Below is a small trained network, with its code and all its weights. Each question gives an input and a target symbol and asks what happens when units are switched off, that is, made to give their printed mean instead of their output.

import numpy as np


def w(rows, s, z=0):
    codes = np.array(rows[::2]) - 128.0
    scale = np.full(codes.shape[1], s)
    scale[-1] = z or s
    return codes * scale


def f(y):
    return y / 2 * (1 + np.tanh(0.7978845608 * (y + 0.044715 * y**3)))


def softmax(a):
    e = np.exp(a - a.max(-1, keepdims=True))
    return e / e.sum(-1, keepdims=True)


def log_softmax(a):
    a = a - a.max(-1, keepdims=True)
    return a - np.log(np.exp(a).sum(-1, keepdims=True))


def net(x, mask):
    ids = ['Θβγμπτφ'.index(c) for c in x.split()]
    T = len(ids)
    res = E[ids] + P[:T]
    u = 0
    for l in range(3):
        r = res
        for j in range(2):
            rows = slice(3 * j, 3 * j + 3)
            q, k, v = (r @ M[l][rows].T for M in (Q, K, V))
            z = softmax(np.where(np.tri(T) > 0, q @ k.T / 3**0.5, -1e9)) @ v
            o = O[l][rows]
            res = res + np.where(mask[u + j], z, o[:, -1]) @ o[:, :-1]
        u += 2
        y = f(res @ A[l][:, :-1].T + A[l][:, -1])
        res = res + np.where(mask[u : u + 8], y, B[l][:, -1]) @ B[l][:, :-1]
        u += 8
    return log_softmax(res[-1] @ U[:, :-1].T + U[:, -1])


Q, K, V, O, A, B = {}, {}, {}, {}, {}, {}
E = w([
[80,88,116,224,160],'Θ',
[171,140,111,96,55],'β',
[118,123,140,34,147],'γ',
[184,148,86,75,122],'μ',
[149,148,129,209,5],'π',
[187,147,72,194,66],'τ',
[115,122,174,154,10],'φ',
],0.013)
P = w([
[86,140,101,143,126],'0',
[132,26,161,93,134],'1',
[182,156,198,172,199],'2',
[130,106,181,120,162],'3',
[145,124,204,99,149],'4',
[174,51,25,5,91],'5',
[165,167,196,100,161],'6',
],0.015)
Q[0] = w([
[135,140,169,104,98],'0.h0',
[254,22,142,165,139],'0.h0',
[194,188,98,137,144],'0.h0',
[170,162,161,90,86],'0.h1',
[166,99,158,143,197],'0.h1',
[118,135,90,94,105],'0.h1',
],0.014)
K[0] = w([
[124,127,55,152,195],'0.h0',
[168,252,222,189,164],'0.h0',
[121,72,206,121,167],'0.h0',
[174,166,40,131,102],'0.h1',
[123,201,129,129,199],'0.h1',
[60,67,88,131,75],'0.h1',
],0.012)
V[0] = w([
[144,88,1,75,233],'0.h0',
[186,136,54,155,120],'0.h0',
[66,84,165,179,155],'0.h0',
[236,173,175,80,166],'0.h1',
[208,110,113,172,214],'0.h1',
[118,57,202,139,200],'0.h1',
],0.0077)
O[0] = w([
[74,121,77,216,183,4],'0.h0',
[254,122,95,195,170,127],'0.h0',
[145,186,200,36,222,209],'0.h0',
[137,112,3,143,208,109],'0.h1',
[185,243,168,115,87,162],'0.h1',
[157,250,79,96,33,174],'0.h1',
],0.0047,0.0043)
A[0] = w([
[103,64,147,98,181,79],'0.n0',
[158,85,168,60,168,2],'0.n1',
[45,203,107,156,194,131],'0.n2',
[124,182,114,99,84,144],'0.n3',
[78,104,85,146,123,23],'0.n4',
[254,80,121,125,150,113],'0.n5',
[117,199,101,77,94,109],'0.n6',
[183,173,164,184,131,44],'0.n7',
],0.0087,0.0025)
B[0] = w([
[142,193,82,204,48,164],'0.n0',
[144,133,139,253,98,210],'0.n1',
[97,134,167,113,205,155],'0.n2',
[125,50,147,129,159,157],'0.n3',
[108,169,118,113,53,106],'0.n4',
[68,197,153,127,106,254],'0.n5',
[106,66,104,148,175,148],'0.n6',
[174,232,160,99,164,210],'0.n7',
],0.0064,0.0035)
Q[1] = w([
[163,80,90,128,42],'1.h0',
[190,144,89,79,184],'1.h0',
[93,58,102,1,59],'1.h0',
[124,215,172,94,178],'1.h1',
[153,65,86,64,81],'1.h1',
[126,193,139,136,69],'1.h1',
],0.0089)
K[1] = w([
[88,131,105,143,88],'1.h0',
[160,112,146,11,161],'1.h0',
[82,84,70,102,147],'1.h0',
[107,97,205,170,108],'1.h1',
[160,215,122,116,174],'1.h1',
[165,115,157,143,79],'1.h1',
],0.012)
V[1] = w([
[69,80,124,220,158],'1.h0',
[71,124,154,180,74],'1.h0',
[154,121,83,245,135],'1.h0',
[172,253,217,136,241],'1.h1',
[185,162,99,219,35],'1.h1',
[81,135,193,67,82],'1.h1',
],0.0073)
O[1] = w([
[190,190,116,75,166,46],'1.h0',
[72,190,168,69,250,138],'1.h0',
[154,131,25,37,253,78],'1.h0',
[126,100,115,218,166,159],'1.h1',
[252,2,210,57,254,176],'1.h1',
[198,140,165,112,41,253],'1.h1',
],0.0055,0.0042)
A[1] = w([
[141,165,183,106,78,103],'1.n0',
[236,108,112,150,149,90],'1.n1',
[101,109,150,198,118,253],'1.n2',
[106,2,96,193,97,164],'1.n3',
[116,114,89,190,73,102],'1.n4',
[140,123,69,149,156,123],'1.n5',
[163,153,97,153,96,161],'1.n6',
[129,120,105,195,153,88],'1.n7',
],0.009,0.012)
B[1] = w([
[97,115,115,167,233,184],'1.n0',
[41,83,104,135,156,141],'1.n1',
[166,195,178,58,177,245],'1.n2',
[225,210,2,98,116,175],'1.n3',
[98,209,149,131,171,134],'1.n4',
[76,149,199,97,150,129],'1.n5',
[108,121,161,35,145,153],'1.n6',
[122,142,158,184,77,127],'1.n7',
],0.0061,0.013)
Q[2] = w([
[138,99,9,166,99],'2.h0',
[138,143,117,103,160],'2.h0',
[198,164,165,27,196],'2.h0',
[93,129,204,94,198],'2.h1',
[141,169,171,119,168],'2.h1',
[99,160,129,94,161],'2.h1',
],0.015)
K[2] = w([
[254,166,94,135,124],'2.h0',
[96,151,110,137,170],'2.h0',
[49,83,78,117,111],'2.h0',
[83,85,115,134,93],'2.h1',
[63,63,128,93,119],'2.h1',
[91,125,112,125,157],'2.h1',
],0.015)
V[2] = w([
[155,80,202,138,163],'2.h0',
[147,79,158,66,3],'2.h0',
[191,28,144,124,171],'2.h0',
[214,149,98,99,161],'2.h1',
[187,116,254,136,71],'2.h1',
[148,123,63,114,33],'2.h1',
],0.0098)
O[2] = w([
[122,149,72,251,171,127],'2.h0',
[38,119,52,73,215,88],'2.h0',
[167,81,129,198,250,47],'2.h0',
[194,107,224,200,172,149],'2.h1',
[65,225,2,191,174,254],'2.h1',
[171,106,124,89,176,23],'2.h1',
],0.0085,0.0096)
A[2] = w([
[241,76,83,88,217,254],'2.n0',
[124,164,111,255,194,123],'2.n1',
[216,71,182,203,132,133],'2.n2',
[158,195,108,37,147,67],'2.n3',
[207,83,114,216,219,52],'2.n4',
[29,171,94,106,87,125],'2.n5',
[63,190,136,145,144,118],'2.n6',
[159,157,55,44,77,72],'2.n7',
],0.007,0.0054)
B[2] = w([
[116,157,252,150,182,204],'2.n0',
[61,58,111,67,34,243],'2.n1',
[171,43,23,115,92,206],'2.n2',
[72,1,169,117,118,197],'2.n3',
[54,114,134,165,39,193],'2.n4',
[223,66,70,148,143,255],'2.n5',
[206,104,35,129,123,226],'2.n6',
[72,130,181,141,148,198],'2.n7',
],0.0077,0.013)
U = w([
[178,185,130,149,109,205],'Θ',
[136,116,163,146,244,237],'β',
[116,97,140,42,116,55],'γ',
[253,81,132,91,192,98],'μ',
[48,117,145,169,166,112],'π',
[155,55,132,167,124,1],'τ',
[170,88,74,103,179,134],'φ',
],0.004,0.0047)

Each question gives the input, a string of symbols that net reads in full, and the target symbol t.
The units are the heads (3 rows each of Q, K, V and O) and the neurons (one row each of A and B). Each row of codes is followed by its name. A weight is (code - 128) times the scale printed after its matrix; where a second scale follows, it is the last column's (O, A, B and U).
mask holds one flag per unit, layer by layer, with each layer's heads first. A switched-off unit (its flag False) gives its mean, the last column of its rows in O or B, instead of its output. The means were averaged over made-up inputs and are rounded, as every weight is.
A unit's drop is (log p(t) with every unit on - log p(t) with that unit switched off) / (log p(t) with every unit on - log p(t) with every unit switched off).
The circuit of an input: a set's keep is (log p(t) with only the set's units on - log p(t) with every unit switched off) / (log p(t) with every unit on - log p(t) with every unit switched off). Starting from the 12 units with the biggest drops (on a tie, the unit counted first), units are removed one at a time, each time the one whose removal leaves the highest keep (on an exact tie, the one counted first), for as long as the keep stays at least 0.8.
units of the circuit, in order: the units of the circuit, biggest drop first
most important unit: the unit with the biggest drop
k most important neurons: the k neurons with the biggest drops, biggest first
top k neurons in layer l: the k neurons of layer l with the biggest drops, biggest first
heads that matter: for each layer, one digit per head in row order, 1 if its drop is at least 0.15 and else 0, layers parted by /
input Θ τ Θ π γ φ, target Θ: 2 most important neurons -> (0.n7; 1.n3)
input β Θ μ, target β: units of the circuit, in order -> (2.h0; 2.n0; 0.h0; 1.h1)
input Θ π γ Θ γ Θ, target γ: heads that matter -> 11 / 01 / 10
input γ μ π Θ γ, target γ: units of the circuit, in order -> (1.h1; 2.h0; 2.h1; 0.h0)
input τ φ τ Θ, target τ: most important unit -> 2.h0
input π τ γ, target π: 2 most important neurons -> (2.n4; 2.n1)
input γ Θ Θ φ Θ γ, target Θ: 2 most important neurons -> (1.n3; 0.n7)
input γ Θ φ φ, target γ: heads that matter -> 10 / 01 / 11
input τ τ γ γ φ μ β, target τ: 2 most important neurons -> (1.n3; 2.n2)
input φ φ γ Θ, target φ: 2 most important neurons -> (2.n5; 2.n6)
input μ τ φ, target μ: heads that matter -> 10 / 00 / 01
input τ Θ π, target τ: 2 most important neurons -> (2.n2; 2.n4)
input μ γ Θ τ τ μ, target Θ: 2 most important neurons -> (1.n3; 0.n7)
input τ Θ μ Θ Θ τ, target μ: 2 most important neurons -> (1.n3; 1.n2)
input π τ μ γ φ Θ β, target π: most important unit -> 1.n3
input Θ τ β τ Θ φ, target β: heads that matter -> 00 / 01 / 10
input Θ τ Θ φ Θ Θ, target Θ: top 3 neurons in layer 1 -> (1.n3; 1.n4; 1.n7)
input φ Θ φ, target φ: 2 most important neurons -> (2.n6; 2.n5)
input φ Θ Θ τ, target φ: 2 most important neurons -> (2.n5; 2.n6)
input γ Θ τ Θ τ γ, target τ: 2 most important neurons -> (1.n3; 2.n4)
input τ Θ Θ β, target τ: 2 most important neurons -> (2.n2; 2.n4)
input Θ Θ π Θ β β, target π: most important unit -> 1.h1
input β γ Θ τ, target β: heads that matter -> 00 / 01 / 11
input Θ Θ γ, target Θ: heads that matter -> 11 / 11 / 10
input τ μ Θ τ, target τ: heads that matter -> 10 / 11 / 11
input γ φ γ μ Θ φ, target γ: 4 most important neurons -> (1.n3; 1.n2; 1.n4; 2.n3)
input γ φ γ Θ, target γ: most important unit -> 1.h1
input τ φ Θ π Θ, target τ: top 2 neurons in layer 2 -> (2.n2; 2.n4)
